Below are the code and all the weights of a small trained network. Each question names an input and a target symbol and asks about switching units off, where a switched-off unit gives its printed mean instead of its output.

import numpy as np


def w(rows, s, z=0):
    codes = np.array(rows[::2]) - 128.0
    scale = np.full(codes.shape[1], s)
    scale[-1] = z or s
    return codes * scale


def f(y):
    return np.maximum(y, 0)


def softmax(a):
    e = np.exp(a - a.max(-1, keepdims=True))
    return e / e.sum(-1, keepdims=True)


def log_softmax(a):
    a = a - a.max(-1, keepdims=True)
    return a - np.log(np.exp(a).sum(-1, keepdims=True))


def net(x, mask):
    ids = ['ΓΔΘΛΩαβεζημξστφψ'.index(c) for c in x.split()]
    T = len(ids)
    res = E[ids] + P[:T]
    u = 0
    for l in range(2):
        r = res
        for j in range(2):
            rows = slice(3 * j, 3 * j + 3)
            q, k, v = (r @ M[l][rows].T for M in (Q, K, V))
            z = softmax(np.where(np.tri(T) > 0, q @ k.T / 3**0.5, -1e9)) @ v
            o = O[l][rows]
            res = res + np.where(mask[u + j], z, o[:, -1]) @ o[:, :-1]
        u += 2
        y = f(res @ A[l][:, :-1].T + A[l][:, -1])
        res = res + np.where(mask[u : u + 4], y, B[l][:, -1]) @ B[l][:, :-1]
        u += 4
    return log_softmax(res[-1] @ U[:, :-1].T + U[:, -1])


Q, K, V, O, A, B = {}, {}, {}, {}, {}, {}
E = w([
[30,69,75],'Γ',
[224,45,116],'Δ',
[151,36,99],'Θ',
[116,56,27],'Λ',
[231,165,140],'Ω',
[15,194,77],'α',
[195,192,88],'β',
[192,43,32],'ε',
[115,215,133],'ζ',
[211,119,79],'η',
[108,131,32],'μ',
[161,157,161],'ξ',
[142,231,86],'σ',
[75,125,98],'τ',
[27,35,254],'φ',
[170,143,127],'ψ',
],0.0094)
P = w([
[121,119,131],'0',
[123,161,11],'1',
[106,139,5],'2',
[91,133,2],'3',
[88,109,7],'4',
[84,143,8],'5',
[64,144,2],'6',
],0.0081)
Q[0] = w([
[155,142,138],'0.h1',
[99,81,34],'0.h1',
[182,185,192],'0.h1',
[163,109,221],'0.h2',
[144,115,2],'0.h2',
[143,97,137],'0.h2',
],0.014)
K[0] = w([
[155,121,102],'0.h1',
[102,113,193],'0.h1',
[182,139,52],'0.h1',
[115,139,23],'0.h2',
[96,101,251],'0.h2',
[92,158,108],'0.h2',
],0.013)
V[0] = w([
[115,109,254],'0.h1',
[119,74,85],'0.h1',
[128,68,81],'0.h1',
[198,118,175],'0.h2',
[93,38,170],'0.h2',
[41,160,141],'0.h2',
],0.012)
O[0] = w([
[121,197,211,1],'0.h1',
[68,57,132,198],'0.h1',
[86,69,135,199],'0.h1',
[232,118,200,71],'0.h2',
[65,85,232,146],'0.h2',
[1,224,111,135],'0.h2',
],0.011,0.0053)
A[0] = w([
[157,118,34,190],'0.n1',
[49,227,253,3],'0.n2',
[100,94,107,224],'0.n3',
[195,219,114,142],'0.n4',
],0.0063,0.0046)
B[0] = w([
[116,137,56,250],'0.n1',
[150,84,2,143],'0.n2',
[73,151,147,228],'0.n3',
[138,184,134,142],'0.n4',
],0.0074,0.011)
Q[1] = w([
[103,140,161],'1.h1',
[225,154,141],'1.h1',
[144,9,83],'1.h1',
[128,63,31],'1.h2',
[86,128,190],'1.h2',
[128,100,3],'1.h2',
],0.007)
K[1] = w([
[104,97,112],'1.h1',
[212,119,86],'1.h1',
[129,111,185],'1.h1',
[124,149,255],'1.h2',
[126,95,90],'1.h2',
[99,127,209],'1.h2',
],0.0095)
V[1] = w([
[60,121,51],'1.h1',
[139,22,196],'1.h1',
[66,64,159],'1.h1',
[205,134,86],'1.h2',
[99,247,154],'1.h2',
[65,107,2],'1.h2',
],0.012)
O[1] = w([
[201,118,186,253],'1.h1',
[123,231,58,102],'1.h1',
[185,206,122,176],'1.h1',
[110,1,31,102],'1.h2',
[92,106,203,84],'1.h2',
[208,108,150,254],'1.h2',
],0.0094,0.023)
A[1] = w([
[108,50,167,186],'1.n1',
[146,78,89,91],'1.n2',
[7,68,134,157],'1.n3',
[150,137,209,251],'1.n4',
],0.011,0.0028)
B[1] = w([
[62,189,234,217],'1.n1',
[91,66,114,219],'1.n2',
[64,254,137,201],'1.n3',
[63,57,73,254],'1.n4',
],0.0075,0.02)
U = w([
[79,177,221,101],'Γ',
[113,253,95,162],'Δ',
[114,150,142,177],'Θ',
[57,243,153,145],'Λ',
[79,156,36,97],'Ω',
[86,65,169,85],'α',
[101,50,59,99],'β',
[145,118,53,115],'ε',
[67,56,109,171],'ζ',
[238,176,138,55],'η',
[136,120,165,255],'μ',
[152,89,224,55],'ξ',
[33,134,78,100],'σ',
[191,31,143,94],'τ',
[174,252,251,151],'φ',
[72,117,92,210],'ψ',
],0.005,0.0085)

Each question gives the input, a string of symbols that net reads in full, and the target symbol t.
The units are the heads (3 rows each of Q, K, V and O) and the neurons (one row each of A and B). Each row of codes is followed by its name. A weight is (code - 128) times the scale printed after its matrix; where a second scale follows, it is the last column's (O, A, B and U).
mask holds one flag per unit, layer by layer, with each layer's heads first. A switched-off unit (its flag False) gives its mean, the last column of its rows in O or B, instead of its output. The means were averaged over made-up inputs and are rounded, as every weight is.
A unit's drop is (log p(t) with every unit on - log p(t) with that unit switched off) / (log p(t) with every unit on - log p(t) with every unit switched off).
The circuit of an input: a set's keep is (log p(t) with only the set's units on - log p(t) with every unit switched off) / (log p(t) with every unit on - log p(t) with every unit switched off). Starting from all 12 units, units are removed one at a time, each time the one whose removal leaves the highest keep (on an exact tie, the one counted first), for as long as the keep stays at least 0.8.
circuit, biggest first: the units of the circuit, biggest drop first
k most important neurons: the k neurons with the biggest drops, biggest first
top k neurons in layer l: the k neurons of layer l with the biggest drops, biggest first
heads that matter: for each layer, one digit per head in row order, 1 if its drop is at least 0.15 and else 0, layers parted by /
input Λ ζ μ μ, target η: most important neuron => [1.n4]
input Λ Θ Ω Δ Δ, target η: circuit, biggest first => [1.h1, 0.h1, 1.h2, 0.h2]
input Γ μ ξ, target φ: circuit, biggest first => [1.h2, 0.h2]
input α η α Δ ζ ξ α, target ξ: top 2 neurons in layer 1 => [1.n1, 1.n4]
input Δ ε μ β, target Ω: circuit, biggest first => [1.h1, 0.h2, 1.h2]
input ζ Λ ζ Λ Ω Γ, target Γ: 3 most important neurons => [1.n1, 1.n3, 0.n4]
input Λ Γ ζ ψ β, target η: circuit, biggest first => [0.h1, 1.h1, 1.h2, 0.h2]
input Λ μ Θ μ, target η: heads that matter => 10 / 11
input β α Ω τ τ ξ ξ, target ζ: heads that matter => 11 / 11
input Ω Γ ζ, target σ: top 2 neurons in layer 1 => [1.n3, 1.n2]
input Λ Θ β Θ, target η: heads that matter => 10 / 11
input Λ Θ Λ, target η: heads that matter => 10 / 11
input ξ ξ Λ τ Γ μ, target Λ: top 2 neurons in layer 0 => [0.n1, 0.n4]
input Δ τ Γ Λ μ α, target Ω: top neuron in layer 0 => [0.n1]
input ε μ ζ β μ, target ε: heads that matter => 11 / 11
input ζ Λ ψ μ μ β, target Γ: heads that matter => 11 / 11
input μ μ Θ Θ Λ μ ζ, target τ: circuit, biggest first => [1.h2, 1.h1, 0.h2, 1.n3]
input ψ ε ξ Λ φ Γ τ, target φ: top 2 neurons in layer 0 => [0.n2, 0.n1]
input ζ Λ α, target Γ: top 2 neurons in layer 1 => [1.n1, 1.n3]
input Γ μ τ α Λ ξ Λ, target φ: top neuron in layer 0 => [0.n1]
input Λ φ Λ Θ, target φ: heads that matter => 00 / 11
input Γ Λ μ, target φ: heads that matter => 01 / 11
input η Λ β σ, target β: heads that matter => 01 / 01
